In the rows, 128 means zero.
Each row is followed by its class.
[121 136 132 139 130 117 151  96 124  68 131 108 139 129 112 140 159 113
 110 138  99 153 127 104 122 138 100 145 136 178 126  66 147 172 157 169
 120 117 140 132 137 134 126]	zasaf
[112 127 142 130 122 110 169 113 127  91 137 128 148 134 114 148 132 163
 140 134 116 133 147 119 159 144 115 135 141 153 132 102 162 129 145 145
  94 115 134 133 122 115 135]	zasaf
[106  59 132 134 110 134 125  98 110   4 152 127 145  89 149 139 162 114
 138 133 140 170 194  58 131 143 121 120 124 203 112   4 159 104 162 144
 104  75 177 150 117  93 169]	bokuv
[133 117 143 112 133 123 141  90 114  90 136 125 129 126 138 126 133 108
 109 138 109 160 131  95 127 140 108 135 132 174 126  77 129 132 138 138
 114 119 155 116 115 124 139]	zasaf
[148  95 149 135 144 123 123 103 123  92 124 122 141  96 228 126 133 129
 117 146 120 129 131  97 136 132 137 125 130 163 124  90 136 122 125 127
 118 115 134 124 123 114 165]	fop
[131 109 129 113 122 111 114 118  93 111 123 120 143 114 125 138 127 146
 110 144 142 134 106 113 126 132 139 118 114 138 129 119 135  24 121 143
 125  98 128 137 119 120 143]	fop
[ 94 123 115 130 131 104 133 140 128 138 111 118 165 144 117 123 122 150
 184 136 131 136 122 120 124 141 138 130 131 131 146 161 125 124 138 128
 123 127 133 155 130 130 114]	zasaf
[108 121 127 126 129 142 128 142 125  74 160 121 169 142 165 150 146 104
 189 119  55 179 168  97 143 132 131 146 145 170 152 124 138 137 167 148
 108 137 113 120 121 120 106]	zasaf
[100 115 134 129 134 125 127 122 114  66 131 111 154 126 119 134 138 121
 160 128 118 146 137 102 141 128 115 135 142 167 107  73 151 112 149 128
 111 116 125 140 124 117 126]	zasaf
[110 114 132 126 132 131 125 111 132  48 148 121 120 119 157 155 145 111
 127 107 122 142 163 101 130 135 121 132 134 180 121  89 138 122 157 164
 112 107 138 133 122 112 145]	zasaf
[132 118 130 132 135 115 141 124 123 123 130 123 128 123 110 136 122 117
 132 135 119 134 128 121 146 140 101 143 126 168 130  99 136 129 152 137
 139 119 150 138 123 122 123]	zasaf
[ 91 101 140 125 142  95 148 101 112   4 133  96 134  86  95 129 138  99
  70 106  70 150 116  77 137 151  73 147 123 233 114   4 178 149 136 161
 109  83 164 140 112 128 175]	zasaf
[116 104 129 136 128 114 128 125 129  62 128 119 154 130 114 125 128 128
 155 135 125 145 115 114 133 138 130 138 144 150 139 100 158 129 146 138
 126  96 135 163 128 121 130]	zasaf
[126 118 130 122 107 114 137 152 125  65 146 131 155 124 134 122 124 125
 163 136 119 134 160  99 136 140 120 127 130 164 133  97 134 128 139 201
 121 128 141 134 120 144 135]	zasaf
[111 123 148 130  81 100 131  95 117  41 137 126 125 132 120 129 139 116
  92 142 106 148 134  97 122 144 116 140 133 172 140  48 139 140 147 143
 114 108 133 141 113 137 141]	zasaf
[144  98 126 132 135 134 116 105 137 110 130 119 136  92 148 140 145 117
 112 137 122 150 159  90 141 128 132 126 123 163 125  87 131 117 142 146
 115 104 131 118 135 102 152]	fop
[145  92 154 131 128 128 115 111 123 108 124 124 166  81 185 136 147 120
 129 135 104 172 146  80 126 136 148 123 121 185 120 145 152  92 134 150
 131 126 140 121 123 107 166]	fop
[132 112 134 128 137 137 129  88 131  86 134 131 120 105 165 120 139 113
  75 163 122 141 165 114 117 126 135 127 117 137 133 109 113 124 126 148
 121 110 128 108 122 130 168]	fop
[114 124 117 131 130 117 142 147 118  69 145 111 145 132 120 137 137 133
 162 142 111 129 142 116 140 139 107 134 128 160 143 100 138 130 136 136
 124 126 125 137 124 123 125]	zasaf
[131  87 134 139 135 139 122  89 119  79 130 114 144 117 101 127 129 117
 130 118 137 131 163  95 120 129 131 139 126 158 127  66 142 105 146 127
 125  94 138 138 125 102 131]	bokuv
[133 102 119 139 134 122 124 100 127 106 122 125 141 100 142 123 135 145
  96 148 120 134 107 109 124 124 142 108 126 144 122  69 149 131 107 136
 113 117 137 122 130 101 169]	fop

Each row is followed by its class.
[132 102 136 135 140 108 131 122 111 130 121 133 147 158 147 113 118 114
 129 152 138  97 101 123 122 130 123 132 124 140 147 124 121 104 105  89
 180 119 120 128 135  97 143]	N
[126 104 131 122 153 108 111 129 121 121 122 145 137 175 169 138  98 119
 128 153 152 119 100 121 125 135 130 140 142 104 132 116 132 125 105 113
 170 124 134 117 106 106 125]	N
[119 151 112 133 113 128 142 140 153 126 158 129 112 106 118 144 117 134
 125 119 147 152 126 122 121 130 139 117 132 145 138 115 117 143 131 147
 112 137 136 133 116 144 108]	T
[124 131 117 115 138  82 127 147 154 114 108 155 124 146 151 148  94 120
 131 148 141 155  96 134 118 151 122 135 138 112 139 101 136 142  95 112
 142 119 131 112 132 118 123]	N
[113 106 126 130 130 117 129 114 120 114 136 159 116 147 128 142 105 121
  92 131 140 130  87 124 121 150 115 147 133 133 162 106 135 137  91 111
 150 128 138 118 158  94  98]	T
[118  88  98 131 167 106 137 129 100 119 112 156 152 179 115 145 142 139
  96 131 130 138 111 117 143 150 115 163 131 116 173 149 152 127  76  97
 117 118 145 121 146  97 112]	Z
[139 140 131 134 133  95 125 151 156 119 125 159 129 144 158 153 102 121
 140 156 148 151 106 133 112 147 169 124 132 108 116  85 114 130 109 158
 157 122 125 127 123 134 130]	N
[120 110 105 119 132 111 138 127 138 120 134 146 150 133 121 131 111 120
 114 111 149 112 103 121 129 142 127 151 121 132 182 118 134 131  91  96
 129 119 137 114 141 104 128]	T
[108 129  90 120 113  81 132 171 184 108 118 156 129 141 155 169 101 110
 120 127 135 162 102 140 141 149 141 138 126  98 145 115 140 159  75 120
 134 114 136  98 130 115 129]	N
[115 116  97 122 177  80 132 147 161 116 111 156 141 151 157 151 139 109
 140 146 148 128 110 125 133 150 151 133 125  85 155 115 139 146  73 118
 152 109 130 110 139  99 142]	N
[147 119 137 124 146 120 110 120 120 125 134 144 110 140 137 121  93 148
 125 154 144 137  94 131 109 121 123 138 141 116 141  90 122 112 122 119
 174 126 132 140 141 115 116]	N
[129 118 133 115 137 105 104 136 132 119 117 150 130 145 144 137 102 125
 124 163 151 128 106 128 115 132 147 141 140 100 136  93 136 115 113 111
 166 123 124 122 141 104 116]	N
[116 109 122 120 143 104 131 131 130 129 132 143 121 145 141 129 112 112
 114 121 120 121 100 115 131 131 122 151 118 116 152 118 127 132  86 104
 130 123 128 115 137  95 117]	T
[123  99 123 133 148 121 114 129 124 115 135 161 124 141 136 133 130 125
 128 133 141 116 109 122 119 135 119 143 140 114 157 130 132 117  93 108
 144 135 136 119 143 101 113]	T
[127 165 134 133 116 114 121 154 164 117 114 126 108 118 144 162 125 122
 154 136 133 162 141 144 122 132 168 117 126 116  91 117 139 148 138 156
 118 125 120 130 115 153 137]	Z
[125  30 154  95 175 111 124  85  31 133 117 149 141 201 109  87 125 111
  50 131 154  54  59  84 136 139  37 184 126 136 226 124 182  62  38  30
 192 118 157  96 184  30  91]	N
[115  94  98 116 163  90 126 141 148 120 120 148 146 157 139 142 131 121
 117 132 135 131 113 112 144 142 106 140 121 102 168 133 148 145  84  96
 131 116 124 102 136  99 134]	Z
[131  88 132 115 141 114 135 102 102 123 101 157 133 164 117 118 125 133
  85 139 136 129  98 118 139 144  94 149 125 129 158 126 149 110  81  94
 137 127 139 111 150 101  94]	Z
[118  53 122 124 170 120 126  99  69 152 118 151 161 160 128 112 141 117
  87 114 140  87 108 100 137 135  72 168 117  94 199 143 139 116  67  68
 132 124 148 108 156  72 110]	Z
[112 107 115 133 146 121 122 114 130 126 133 139 133 131 139 131 111 132
 130 122 136 111 109 118 124 122 124 141 131 136 157 113 120 117 105 107
 154 127 129 138 148 105 124]	T
[112  89  80 141 160 115 143 156 132 121 132 188 143 128 116 178 140 123
 110 116 167 164 108 112 141 144 125 160 139 114 195 146 124 128  63 103
 107 131 162 116 140 101  83]	Z
[121 102 109 129 148  97 137 146 143 111 118 156 136 145 139 155 119 124
 107 131 145 156 120 126 142 148 132 154 120  81 149 134 143 135  82 111
 124 120 140 103 139 112 113]	Z
[141 214 113 148  85 132 137 174 204 117 140 136 111  69 145 180 113 136
 178 160 142 224 159 161 112 129 205  92 144 125  46 121  92 181 186 207
  86 135 115 149  90 198 132]	Z
